Each row comes from the steps of one path. Every step used is in the known rows, and no mark comes twice. Write the path behind each row, first mark first.
Each row is shifted at random along 4 fixed directions that mean nothing.
Known rows:
sagev -> degi -> kini -> mepe: -119   14  393  280  -96  149  -55  -29  -42   59    3   88  -58   28 -302  -47   67 -173  -15  184 -170  329  -54 -130  -64   84  173  112   96   51 -113 -159  357  -69   28  163   25   33  -68   82 -167   39  189  -90  -88  126   -6  -27  -69   -6   50   22  337   78  115   38   20
sagev -> degi -> kini -> gase -> mepe -> fisu -> gifat -> mibit -> kuro -> siviven: -268  -62  110  123  -72  143  -33   48   -2  144  222  126 -330   65 -462  104  -69 -230   53  -42 -287   90   -7  -67 -134  183 -154   84  151  -46 -166 -192  260  143   -1  257   28  202 -121   64 -172  113  144 -165    6  256  243   43 -209  -17  -32  -81  377  156  -31  -70  110
gase -> siviven -> kuro -> sagev -> degi -> fisu:   71  -65  -37   25  -72 -143   37  -56   38  149 -135   69  -56 -115    5  119  175 -148 -256  -20   43  122 -127   64 -137  -36  -26   94   24  181   94  126 -235  -33    8 -142  -29  128   74 -210   17  -68 -395  161    5   67  -35 -141 -280   13 -121 -169   15   35  113 -166  104
fedekof -> sagev -> siviven -> mibit -> fisu:  -54 -112  185  -73 -207   22   39   -6   23   20  -50  204  169  -29  -75  -89  107   62  -23   -3   14   42   56  136  -70  105   40 -119 -301 -137  115  -60  202 -265   87   76   26  -74   48  -89 -105  136  167  -79  -33  -10    7  -65   33  120   52   83  299    5   -8  -17  -31
fedekof -> sagev -> siviven -> kuro -> mibit -> fisu -> mepe -> kini -> gase:  203 -100 -134 -174 -282 -209  259  254  148  -17 -208   22   -7 -324  206  169  -81  -57 -251 -136  239  -93  -55  308  -75  101  -46   92 -322 -130  292  208 -181 -242   40 -260  -87  -64  285 -137   56  121 -514  -95 -155   -1 -173   75 -348  147 -107   -3   15  142   26 -328 -144
kuro -> sagev -> degi -> kini -> mepe:   65   65  297  191  -94  -19   67  -55   34   86 -220  107   83  -88    9   -6  100 -107 -171  153    3  337  -52  -14  -88  -14  217   91   35  105   81   45  126 -125   25  -44  -13  -17   38   19  -44   17 -143   -7  -47  -45 -181  -88  -88   -1   29   13  104   87  162  -77   -4
sagev -> siviven -> kuro -> mibit -> fisu -> mepe -> kini -> degi:  137  -69 -280 -162 -173 -220  160  227   69   -2  -79  -72  -90 -212  241  163 -116   47 -183  -91  212 -309 -126  164   -9  -82 -119  -61 -274  -90  178  190 -230 -109   22 -187  -89  -32  253  -66   83   56 -449  -90  -37  -42  -30  162 -219   27  -98  -15 -155   79   37 -228 -195
gifat -> fisu -> mepe -> kini:  127   13  148   75  -93  -50  103  -14   45   25 -149  146    0  -18  -42  194   28 -137 -153  -71  -72  142    6  -36  -29  117  150  136   65  114  -16  -35   23    4    2  -47  -69  -14   41  -76   -6   48 -229  -12  -91   32 -143   -6 -198  114   -7  -38   62  196  -59 -203  -21
fedekof -> mibit -> fisu -> gifat -> degi -> kini -> gase -> siviven -> kuro -> sagev -> gizun: -316  -88   98 -182 -112   70  -89  128  -53   27  229   87  -72   27 -183  -10 -114   96  103   35 -114 -227   -8   72  -46  -43 -232 -233 -143 -237  -40   -5  322  -97   14  185  102  -27  -92  138 -175  165  286 -217   12   51  275  174  122 -108   10  100  355 -179   24   41  -80
gifat -> degi -> kini -> mepe -> fisu:   64   61  134   75 -157  -73   77  185   31  -25  -79  -48  -93  -59   58  162  -89  -70  -92  104   89   50 -124  -74  -57  -61   94   26  -17   11   23   23   41  -67   21  -35  -93   -6  121  100    1   30 -249 -127  -61   -3  -39  190 -160  -13  -23   24  -16  120   82 -180 -201
kini -> mepe -> fisu -> degi -> gase -> siviven -> kuro -> mibit -> fedekof -> sagev -> gizun: -148 -134  -64   76  -27 -100   28 -110   93  150   -3   78 -136  -78  -96   25   55 -151 -163  -88 -142  112   50  127  -18  142 -121  123  180   61  -64  -17 -138   24  -22  -10    8  173   -4 -142  -18    0 -168  151   99  112   62 -215 -192   35 -102 -175   96   75  -10 -201  189
kuro -> mibit -> fisu -> degi -> gase -> kini -> mepe: -139   47 -263 -112  117 -168   -7  146   78   14  107 -279 -132  -36  259  140 -234  235  -17   -4   55 -405  -56  -16  161 -220 -216 -212   74  -86  -52  144 -150  136  -26  -70   11   13  134  169   45   57 -226  -59  220 -204  101  221  113 -132  -56  -24 -259  -72  -39 -114  -59
kuro -> mibit -> fedekof -> fisu -> mepe -> kini -> degi -> gase -> siviven: -165  -28  215   92  -28    7  -11 -107   96  114   16   45  -13   -1 -191  -30    9   -6  -57  -18 -201  125  105   61  -66  183   51 -101   62  -74  -91  -87  203   34  -34  107  -86   29   39   65  -88  171   99  -70   85   12   71  -73   13   17    8  -57  183   29  -75 -171   -5
gifat -> gizun -> gase -> mepe -> fisu -> mibit -> sagev:  -81   21 -181  -64  132  -89   52   57   90  -28   54   71 -183  -19  110  237 -160  -13   13 -262  -48 -157   73   41   88   11 -222   56  293  113  -47   71 -170  148    4  -19   45   98 -142  -21  115  -71 -337  159  127   89   82    8 -132  -31 -130 -114 -117   80  -75 -245  113
mibit -> fisu -> mepe -> kini -> gase -> siviven -> kuro -> sagev -> degi:  -41  -47   80   97  -15  -62  -27 -102   84  155 -162  109  -80  -99  -46  -12  173  -21  -95  -32 -126  195   11  100  -68   -3  -30    2  306  107  -68  -26   44   99   -4   67   38   41  -93  -21  -39  -42  -92   45   84   12  -56 -150 -153  -13  -47 -120  126   70   -9 -175  161
degi -> fisu -> mibit -> fedekof -> siviven:  -59 -151   94   74 -127   66   77  -59   29   66  132  192  -45  105 -360   85   15 -237  -58 -146 -150  164   97   61 -109  313   46  197 -117 -121  -34  -99  113  -18  -24   38  -66  178   -8  -96  -60  195    8    2  -97  195   78  -84 -174  162  -39  -58  292  147  -98  -89   82
gase -> kini -> degi -> fisu -> mibit -> fedekof -> siviven -> kuro -> sagev: -222 -162  230  234   -8  169 -133 -150   24  152  151  173  -62  174 -542  -36  134 -188   70  -48 -315  266   71  -18 -188  284   28   72  168   -1 -148 -248  328  124   -2  293   17  185 -233  -24 -155  125  321   40   15  230  170 -210  -27    5  -24  -98  490   15  -70   40  214
fedekof -> siviven -> kuro -> sagev:   21 -152 -190 -243 -121  -95   29  288  -45  -26  141  -94  -90 -182   94   15 -140  -39   24  -64  158 -285 -120  197  -89    0 -240  -34 -333 -192  198  147  -53 -158   11  -93  -33  -11   30  -23  -25   60 -139  -99 -167  135  104  136  -95  -38  -69   31   94 -138   56   12 -114
degi -> kini -> mepe -> fisu -> gifat -> siviven -> mibit:   85  -38  -89   10  -75  -92  158  -23  105   44 -192  121  -51   16    2  242   -9 -102 -109 -145  -23   32    2  -49   24   67   74  193  113  112   36   30 -205   77  -12 -125  -37   88  105 -174   66   -9 -386  141   58   27  -14  -34 -237   56  -20  -71  -74  155 -118 -241   53
kuro -> siviven -> mibit -> fisu -> degi -> gase:  -73  -63  249   10 -125    2   49 -177   78  109 -102  314  125   69 -323   98  150 -141  -76  -69 -209  327  141   54  -98  302   95   41   52  -15   54 -168  207  -14   57   69   -8   87  -43 -107 -115  183   76  -31  102    8  -18 -124  -53  167   21  -30  365  209  -99 -146  158
kuro -> mibit -> fedekof -> fisu -> degi -> kini -> gase -> siviven: -215  -48  276  103  -74   50  -38  -56   45   67  101   80  -27   70 -323  -25   25  -61   23   25 -165  175  129   50 -118  245   20  -55   74 -134  -80 -120  292   36   22  147  -35   76  -30  115  -93  219  208 -118   50   40  113  -21   16   28   -1  -29  342   18  -38 -131   19
mibit -> fisu -> gifat -> siviven:  -53  -34 -216 -223   25  -76   49   -8   45   38   46    9    4  156  175  115  -44  237   40 -151   39 -257   84   50  128 -151 -156  -93   32 -132  -49   74 -157  121  -48  -46   28   36   29   42   39   88  -85    5  120 -162  100   96  111  -13   35   21 -188   -8 -185  -60   36
degi -> gase -> mepe -> fisu -> mibit -> sagev -> siviven -> kuro: -157  -95   57   28   57    9  -50 -165  109  236  -74  139   -4   30  -79   12   80   19  -57  -53 -236   71   42   61   16   83  -56  -66  144  102  -85 -131   89  -14    5  115   21   47  -18 -186 -141   34   87  107  166    0   36 -225   33   25  -15  -95  131   21 -101  -42  169
gase -> kini -> degi -> fisu -> mibit -> sagev -> siviven -> kuro:  -72  -11   67   16  -30  -12  -53  -88  114  139 -137   33  140   55   52   55   75  181 -111   33   16  -11  -27   72  -16  -67   65 -150  -30   48   24   18   68  -87  -18   75   17  -48  107  -69  -83   66   41   54   95 -149   19  -95  115  -47  -30   -4   23  -46  -10  -48  -16
mibit -> kuro -> sagev -> degi -> fisu -> gifat:   -7   20  -85   42  103  -59   19 -327  107  250 -233   99  122  177  162   19  252  185 -222   55 -107  139   95   -1   43 -255   60    3  207  153 -132   38 -163  213  -80   -6   69   87   31  -90   33  -33  -33  173  230 -278 -127 -234  136  -33   23 -101 -165   96  -88   -8  175
gizun -> siviven -> mibit -> fisu:  -60  -19 -134  -79   78  -64  -16  -61   87  -56 -116   96   89   37   96   20   88  208   88 -106   33 -110   78   25  102  -94  -66 -131  135   20   10   31 -125   54   75  -42   99   13  -53  -65   80  -50  -80  147  210 -115   23  -29   30    2   -2    1  -79  -22  -63  -77  153
gifat -> gizun -> siviven -> mibit -> kuro -> sagev -> degi: -102   12  -18 -160   49  -21  -49  -53   49   18  -85  205  129   -2  105   28   36  187   68  -68   56  -52   59  143   45 -121 -168 -139   95    7  103   81   14  -85   52   43  154  -26 -179  -20  -39   -6   27   90   68  -92   34  -63  111  -78   11   53   56  -78   49   -3  161
siviven -> mibit -> kuro -> sagev -> gizun -> kini -> degi -> gase -> mepe -> fisu:   96   22   77  -32 -212  -85  115  230   52  -58 -105   98  -67 -351  -19  207  -70 -124 -156  -36  164  -35 -192  104 -175  106  -16  -39 -198   16  311  137   -8 -281  113 -113  -43  -48  117  -59  -13    5 -417  -76  -92  159  -50  144 -341   36 -155    5  178   68  193 -299 -169
mibit -> fedekof -> siviven -> kuro -> sagev: -127 -136  -42  -96   55  -27  -88  -48   -5   68  105   37   72   43  -18 -146   67  113  164  -48  -57  -54   65  137   -5   -6 -160 -158   44 -144    2  -50  113  -13   26   96   25   20 -191   40  -70   61  234    7   51  -37   61 -117  223  -44   44   19  119 -176  -65  146  146
gifat -> fisu -> degi -> gase -> siviven -> mibit -> fedekof -> sagev -> gizun -> kini -> mepe: -166   31   40  -48   52 -147  -28  -76  127  -14 -120   42  145  -41  184  170  -27  231  -76  -45   19  -80   43   86  193  -65  -29  -95  207   52   21  113  -78 -123   48 -108   92  -52   -9   33  -17   52 -206  153  107 -152  -31  -34   75  -43  -47    8  -66  -76    2 -204  115
siviven -> mibit -> mepe -> fisu -> degi -> gase:  163   71  230 -196 -275 -163  138   40  129   72 -266  167  253 -129  168  185   -5  119 -181    2   95   58    3  118  -63  104  125 -203 -288  -71  261   37  176 -274   63  -44 -113 -190  282 -106  -49  185 -161 -167   22 -229 -139   83   21  121   22  120   92  140  -66 -259 -265
kini -> degi -> gase -> mepe:   82  176  -85  -19  119 -170   51  -80  222   86 -347 -215  168 -108  405  130  -18  294 -206   34  117    6  -12    8  139 -190   82 -109  199  140   98  185 -262   33  -22 -229  -47  -94  275   14   84  -21 -371  162  199 -332 -164  -54  110  -94  -22  -35 -444    0  -19 -235  -21
fedekof -> fisu -> degi -> kini -> gase -> siviven -> mibit -> sagev -> gizun: -209    0   51  -37   35  -91  -39 -146   77   58 -124   36  134  -19  162  -23   58  243  -94   83  -47  -68  112  112  133  -86    6 -158  137   31  -61   68   50  -15   14    3   93  -76   35   34    6    7   57  119  212 -219   31  -95  228  -50   -8  -16    7 -107  -58 -160   14
fedekof -> mibit -> mepe -> fisu -> degi -> kini: -174  -58   54   16  -96   37  -12  145  -41   27  207   41 -192   52 -157   64 -147  -79   -2   51 -180 -142    9  -31  -16   61  -85  -19  -87  -93 -176 -122  290   67   10  191  -25   52  -21   79  -42  108  163 -165  -27   93  140  129   15   16  -32   -2  265   61  -94  -58 -152
mepe -> fisu -> degi -> kini: -117   -2  -19   86   52  -18  -85  -53  -50  109   52  -34 -128  106   33   14   -7   45  -65  154 -130  -80   -9  -87   34  -91   24  -34  139   69 -241  -97   61  193  -64  139    8   52   -5   82   -2   -6  117    3  115  -67   78   24  103  -36  -14  -71  -30   24  -95  -30  -91
sagev -> gizun -> mibit -> mepe -> fisu: -235   18   97  -49   38   61 -124  -36  -69  -20  126  118   30   40   56 -247  -16  241  205  101 -121 -205   28  -56  144 -143  -87 -391  -76 -112 -110  -79  269 -137   78  226  109 -120 -134   52  -93  -61  362  -93  177  -88  156   70  261  -76   99  151   82 -139   45  170  -38
sagev -> degi -> fisu -> mepe -> kini:   70   24  175   26 -179  -64   33   46  -16   95  -81   23  -14  -79   84   79   -7  -11 -230  142   -1    1 -112   -8  -45  -72  143  -43 -211   13  -10   37  118 -140  -54   -4  -82  -97  209  -15  -85   71 -138 -137  -96  -48  -54  105  -93   45  -12   25   37   78   44 -115 -239
gase -> mepe -> kini -> degi:  117  155   14  -47  -42 -113    0  140   77  -12 -204 -196   85 -204  373   25 -115  273  -99   84  199 -188 -103   29  -25 -196   74 -277 -114    0  155  164   -5 -113  -32  -65 -107 -258  264  112   45   -6 -198  -96   20 -200  -48  143   83 -112  -22   76 -285  -87   46 -190 -324
gase -> siviven -> mibit -> mepe:  -62   22 -152 -116  124 -110   21 -109   94   27 -107   49   87  -46  133   52   26  179   44 -166  -21 -163   70   41  129  -80 -126 -181  187   88   48   85 -108   27   43  -51   25  -32  -34  -95   58  -61 -130  155  197 -136   13 -124  112  -39   -4  -40 -149  -95  -82  -75  176
sagev -> kuro -> siviven -> mibit -> fedekof -> fisu:  -19 -235 -126   48 -114  -93  104  -12  -23   -4  132  158 -141  -44 -332   84  120 -332  -47 -148  -90   67   37   69 -103  197 -120  227  -24  -17   23  -53 -136   17  121  -87  -47  232 -103 -225   68   17 -191   70  -45  274   45 -127 -326  158  -92 -150  269  116   -4  -75  238
kini -> gase -> mepe -> fisu -> gifat -> mibit:  -77   75    1   25   76    3  -35 -102  152  102 -117  -21    8  112   63    5  -29  188   45  -37 -149   -4   97 -105   58  -28   -3 -145  184   46 -102  -72   -7  173  -19   96   42  -32   78  -17   -4    1   40   19  241 -144   82  -32   66  -93   64   -2 -128   62 -122  -94   13
kini -> gase -> mepe -> fisu -> mibit:  -75   31  -68  -26   33  -28  -59   52  106   87  -15 -163  -76  -24  150  -56 -143  185   58   27  -52 -189    8  -34   34  -78  -88 -222   -2  -83  -40   -8   17   54  -31   89   -7  -88  136   21  -19   27   18  -80  157  -89  131   82   38 -107    4   29 -133  -49  -48  -65 -109
mibit -> mepe -> kini -> gase -> siviven -> kuro: -130   10 -147    8  162  -38  -64   -7   85   23  -52  -63 -141 -117    6   28    7   70  116 -110  -92  -41   -1   61   98  -48 -159  -38  451   81 -106    1  -36  158    3   24   40   26 -159   44   15 -137  -50   92  130   -3   18  -80  -17  -75  -63 -105  -63  -80  -87 -105  201
gizun -> siviven -> kuro -> mibit -> fedekof -> fisu -> mepe -> kini -> degi -> gase: -179  -69  -82  -72   45  -74  -78   88  106   22   55 -110  -72  -17   31   44  -93  159   62   -2  -70 -181   17   89   77  -34 -146 -133   76 -114  -84   -5   41   67   17   17   -2   18    2   68  -24   95  -12  -36  102  -37  106   87   27  -74  -32   -5   41  -68  -70  -91   -4
mepe -> kini -> degi -> fisu -> gifat -> mibit -> fedekof -> siviven -> kuro: -137 -116 -110   16  -42   31  -41   32   26   41  184   38 -156  147 -245  163  -61  -57   32 -118 -131  -62   -4    0  -53  112  -72   90   33  -68 -155 -110   66  174  -46  119  -21  162  -54   26  -17   84   50   -6  -12  124  201   29  -63  -11  -46  -72  147   80 -178  -77  -23
mepe -> fisu -> gifat -> mibit -> sagev -> gizun -> siviven: -128   13  -73 -120   43  -14    1 -128   40   21  -57  236   81  103  199  -37   17  224    4  -82   -9 -128  127   98  105 -114  -48 -130   -5    7  -57   73  -79  -21  -46   39  137  -18  -39  -44   38  -41   38  104  186 -130   97  -44  103  -34   28   49 -123    5  -45  -58   17
fedekof -> siviven -> kuro -> mibit -> mepe -> fisu:  -52 -149 -199 -111  -45  -97   57   92   35   26   53    9  -87  -63    5  -29   -9    4   68 -110  -54 -186    9   71   22   42 -196  -85  -81  -99   32  -27  -52   14   74    1  -22   61   -6 -117   14  -16  -49    0   96   49   72  -21  -32   18  -11  -31   76  -16  -69  -26   61
kini -> degi -> fisu -> mepe: -163  -55  -57  101    0   69  -44  107    9   58  232 -153 -321  111 -200   90 -132 -159  -11   33 -142  -34  -63 -110   15   -9  -84  143   75  -32 -231  -72   24  172  -77   86  -10  201  -17   97  -56   50  -49  -83  -43  171  191  139 -169  -52  -57  -75   77  111   -1   -9  -16
fisu -> mepe -> kini -> degi -> gase -> siviven -> mibit:   90   49   26   33  -38  -95  101  -83  164   79 -295   75   22 -191    4  227   -8  -82 -257 -127  -26  139  -11   93  -43  163  127  121  135  200  102   89 -114   -5  -60 -132  -76  -13  168 -137   23   14 -382  145   17   24  -90 -117 -229   43 -104 -124  -54  132  -54 -356    1
degi -> fisu -> mepe -> kini -> gase:   20  -21  152   74 -183   45   77  206   22  -10   65   -8 -249 -123 -232  146 -137 -296  -80   -2  -50  132  -98   13 -118  195   73  195  -78  -84  -27  -28  140  -55  -56   -7  -92   60   83   51  -92  100 -190 -214 -198  215   17  192 -366   97  -79  -20  220  175   28 -188 -152
kini -> gase -> siviven -> mibit -> mepe -> fisu:  -67  -36  124   32 -115   17   41   27   89    5  -34  151 -110 -120 -258   16   39 -141   89 -152  -87  167   25   48 -105  232  -50  -21  106  -27   56  -89  119  -52   73   94  -20   59  -58  -67  -42   -7  -47  -50   54  164   81  -37 -240   62  -43  -37  248   88   -9 -199   88

Which path is each row?
 -66   33 -139   22   86 -161    8   15   60 -112 -109    6  -49 -185  235   32   12  127   27  -75   65 -157  -49   15  153 -162  -83 -102  258  161   20  128 -206  -28   79  -72  100  -44  -71  -22  109 -258 -290  193  242  -32  -21  -15  -54  -76 -104  -54 -175  -75   85 -169  101 | siviven -> mibit -> sagev -> gizun -> gase -> kini -> mepe -> fisu
-171   43   98  -50    6   91  -37   11   66  -50    2  183   13  103 -141  211  -58   92   33 -158   -3  -33   57   20  -18   39  -14  -35  116   41   15   27   93    5  -40  114   88   31 -104   50  -25   54  -39   69   54   46  189   60  -13  -53  -58   33  137   -5  -44 -183   14 | gase -> kini -> degi -> fisu -> gifat -> gizun -> siviven -> mibit -> sagev
  55   -4  254   11 -132  -15   69 -135  189   54 -447  246  274  -80   36    2  189  128 -102  -45  -55  228  118   88  -29  158  176  -38   60   97  208   -4    8 -177   78  -66   67 -171  111 -243  -75   19 -103  128   96  -67 -144 -190  -85   45   38   56  148   33    7 -216   94 | fedekof -> sagev -> gizun -> kini -> gase -> mepe -> fisu -> gifat -> siviven -> kuro -> mibit
 -31  -66  -91 -152  -34  -54   88 -103   98  124  -91  128  167  116  149   -1   66  189  -99  -53  -24 -107  132  139   37  -83  -67  -78 -183  -77   24   78  -81    2   12  -41   54   -2   78 -114    1  118   43   20   83 -181  -14 -100  111    1   69    5   -6   44  -85   -9   41 | fedekof -> fisu -> gifat -> mibit -> kuro -> sagev -> siviven
-197 -100  -91 -199  -19    1  -16  152  -16  -60  123   75  -25 -124   47  -70  -90   81  122  -56   16 -271   14  165   88  -39 -268 -123 -146 -133   85   96   70 -212   77   -8  119  -39 -109  -53  -62    9   40  -27  -22   74  123   38   21  -34  -14   91  172 -166   91   79   86 | fedekof -> sagev -> gizun -> siviven -> kuro -> mibit -> mepe
-224  -46  144 -127   46  -14 -103  -25   84  164   56   62   22   30  -70   68   -9   93   94  -41 -124   17  -17   74    4   16 -213 -204  134   -6   35  -67  205  -97   65   93   39   16  -85  -21 -222  104   83  -23  119  -46   91  -54  178  -83   29    9  196 -111  -12   48  180 | gifat -> siviven -> kuro -> mibit -> sagev -> degi -> gase -> mepe
-214   30  160 -111  -51   15  -25   96   47  -32   43  137  -12  -14 -112  177 -120   77   76  -81  -43  -66    6   33   10   14 -100 -141   26  -80  124   31  189 -143   45   64   70  -37 -104   96 -121  103  -86 -103   46   43  156  154  -15  -64  -34  107  215  -46   63 -127   15 | kuro -> siviven -> mibit -> sagev -> degi -> fisu -> gifat -> gizun -> kini -> gase -> mepe
 -30  -32  -91  -78  -30 -142   63   91  156   55 -145 -107   35  -84  111  141  -43  156  -83  -41   19 -122   30   71   40   20  -81 -102   75  -55   88   63  -31   56   56 -110  -21  -23  179   -3    7  124 -213   10  133 -161  -32   38   32  -14  -36  -31  -16   14  -94 -228    0 | fedekof -> siviven -> kuro -> mibit -> fisu -> degi -> kini -> gase -> mepe
  11   35 -124  -84   -4 -110  127  -16  154  142 -162   44   16  -77  197  138  -59  109 -163  -99   47  -89  -28  114   32  -74  -52  -49  -10   17   79  159 -202  -34  -49 -104    8   21  162  -66  -25   53 -265   30  112 -150  -49  -36  -70  -29  -22  -53 -177   65  -21 -176   30 | degi -> gase -> kini -> mepe -> fisu -> gifat -> mibit -> kuro -> sagev -> siviven
-140  -23  -80  -87  -42    8   73  202  -11  -98  114  150 -200  -45  -60  316 -224 -105  -14 -185   65 -148  -38   75   52   -9 -176  215   61   21   44  141  -16  -56  -11  -43   94  110 -130   55   34   21 -329   51 -122  206  153  157 -235  -46 -112   18  118   55   45 -191   20 | fisu -> gifat -> gizun -> siviven -> mibit -> sagev -> degi -> kini -> mepe
 -12 -109 -127 -127  -47 -194   68   12   25    1   16   37   41  -68  109   32  -39   76   -9  -97  -43 -264   75   97   56   -8  -83 -161 -102 -108   53   34  -28  -17   46  -47  -95  -66   23  -53   62   79 -135  -35   75  -69   27    5   35   57    2    0  -21  -50 -121 -108  -13 | kuro -> siviven -> mibit -> fedekof -> fisu -> mepe -> kini
-271 -111  -46   77  196   66  -86 -241   75   27  -14  168   65  211 -120  -61  114  124  182 -112 -256   39  194    1  206   -7  -91   57  441   67 -165 -109   -5  135   36   77  198   84 -322  -52  -50  -45  184  243  182    1   42 -250  158  -75   64  -16  104  -92  -85  131  438 | fisu -> gifat -> siviven -> kuro -> mibit -> fedekof -> sagev -> gizun -> kini -> mepe
-148  -65  296   67 -162   12  -37   35   22   26   72   71   27   32 -240   37   -6  -22   27   15 -104   30   46   -8  -93  155   35 -122  -54 -103  -11 -101  343  -92   55  152  -63  -31   21   43 -106  197  134 -127  -35   56  135   34    3   11   17   27  350  -19  -37 -124  -81 | gase -> siviven -> mibit -> fedekof -> fisu -> degi -> kini -> mepe
-140  -57  116  141  -18  132  -19    9   15  142  109   93 -164   86 -220  -66  -48 -144   85   51 -198   73   14  -46 -125   59  -22  -15   42  -86 -147 -151  295   90  -41  265   15  100 -128   49 -124   92  240 -152    9   91   93  -22  -30  -29   39  -19  274   69  -30   81   22 | degi -> kini -> mepe -> fisu -> mibit -> kuro -> sagev
-160    7 -143  -54  213  -75  -66 -229    1   62  -88  189  114  198  156   88  121  276  -24   26 -142 -176   76  -86  194 -299  -78 -155  312  193 -159   28  -65  193   62   28  182   28 -205  -35   76  -97    2  237  315 -243    1  -88  271 -111   32  -21 -102  -54  -72   69  197 | siviven -> kuro -> sagev -> gizun -> mibit -> fisu -> gifat -> degi -> kini
  54  -61 -302    2   65 -209  145  -62  111  125 -179   35 -104   45  192  299   89   -5 -198 -135   19   -4  -21   13  122 -205 -101  263  377  188  -45  155 -410  250    8 -239   46  215  -19  -95  156  -77 -577  271  126  -94 -108 -101 -191  -21  -67 -171 -227  140  -88 -215  266 | mibit -> fisu -> gifat -> siviven -> kuro -> sagev -> degi -> kini -> mepe
  41   71  -62 -228   64 -181   84 -147  199   91 -302  163  266  -16  262  183   27  316  -70 -213   41  -96  127   88  106  -22  -56 -255  136   35  197  119 -207  -64   21 -139  -11  -95  130 -174   30   89 -294  168  260 -295  -56 -107  106    8   27   28 -247  -44 -128 -250   94 | degi -> gase -> mepe -> fisu -> gifat -> gizun -> siviven -> kuro -> mibit -> fedekof
 -91  -18   48   32  -35  -75   18   20  120   62   -7  -28  -16    7    0  147 -113   82  -53  -69  -63  -27   30   49   35   59  -18  -29   99  -61  -34   -9   35    6  -27   21  -64   20   73   78  -41  130 -104    4   69  -25   53   32   -4  -21  -43  -22  -15   38  -84 -204   -1 | gifat -> degi -> gase -> kini -> mepe -> fisu -> mibit -> fedekof -> siviven
-113   55 -260 -221  206 -157  -49  -96  170  -31 -246 -139  240   54  405   28  -11  545   61  -50   46 -369  133   37  282 -257 -127 -305  204    1   46  171 -286  136   29 -123  147 -158   54  -30  103  -48  -71  214  333 -357   34  -25  293 -198   45   40 -321 -250 -108  -91   86 | fedekof -> fisu -> gifat -> gizun -> kini -> gase -> siviven -> kuro -> mibit
  67   87 -146  -36  -11  -84  142   58  176   67 -151  -24  -65  -31  111  291 -104   73 -119 -130   40  -94   -1  -17    5   -9  -39    8  143   55   22   79 -142  143  -10  -71  -33   32  188  -28   73   53 -327   15   94 -134  -44   51 -118   -7  -45  -69 -173  155 -140 -276  -43 | degi -> kini -> gase -> mepe -> fisu -> gifat -> mibit -> kuro
-129   76  -49  -47   99    1  -74  -45   48   19  -26   12   57  -63  144  -21  -37  232   23   10   17 -161   22  100   55 -143 -115 -178  109    7   19  136   35   -4  -14   71  137  -87  -83   92  -22  -25   82   34  128  -96   41   -4  148 -151  -57   20  -43 -123   86    3   47 | fisu -> mibit -> kuro -> sagev -> gizun -> gase -> kini -> degi
   1  -98 -190 -148  -68  -36  103   47   17  -30  -10  277 -121  -18  -25  207  -20  -93  -62 -245   63  -91   48  146  -40   34 -152  163   -3   52   43   83 -195  -14  -27  -39   79  120  -86 -191   88  -42 -257  119  -31  170   97  -10 -270   62 -110  -54   59  118  -47 -184   60 | mepe -> fisu -> gifat -> gizun -> siviven -> mibit -> sagev -> kuro
-124  -40  -34  -57   14 -112  -41   34   99   99  -17    7 -126  -62   47  111  -27   51   -9  -92  -43  -54  -37  104   -9  -49 -189 -103  191   36  -38   23   10   35    6   54   30   29  -55   17  -57    2 -144  -27   82  -14   43    5  -68  -88  -63  -60   42   -6    0 -136   86 | gifat -> fisu -> mepe -> kini -> gase -> siviven -> kuro -> mibit -> sagev -> degi
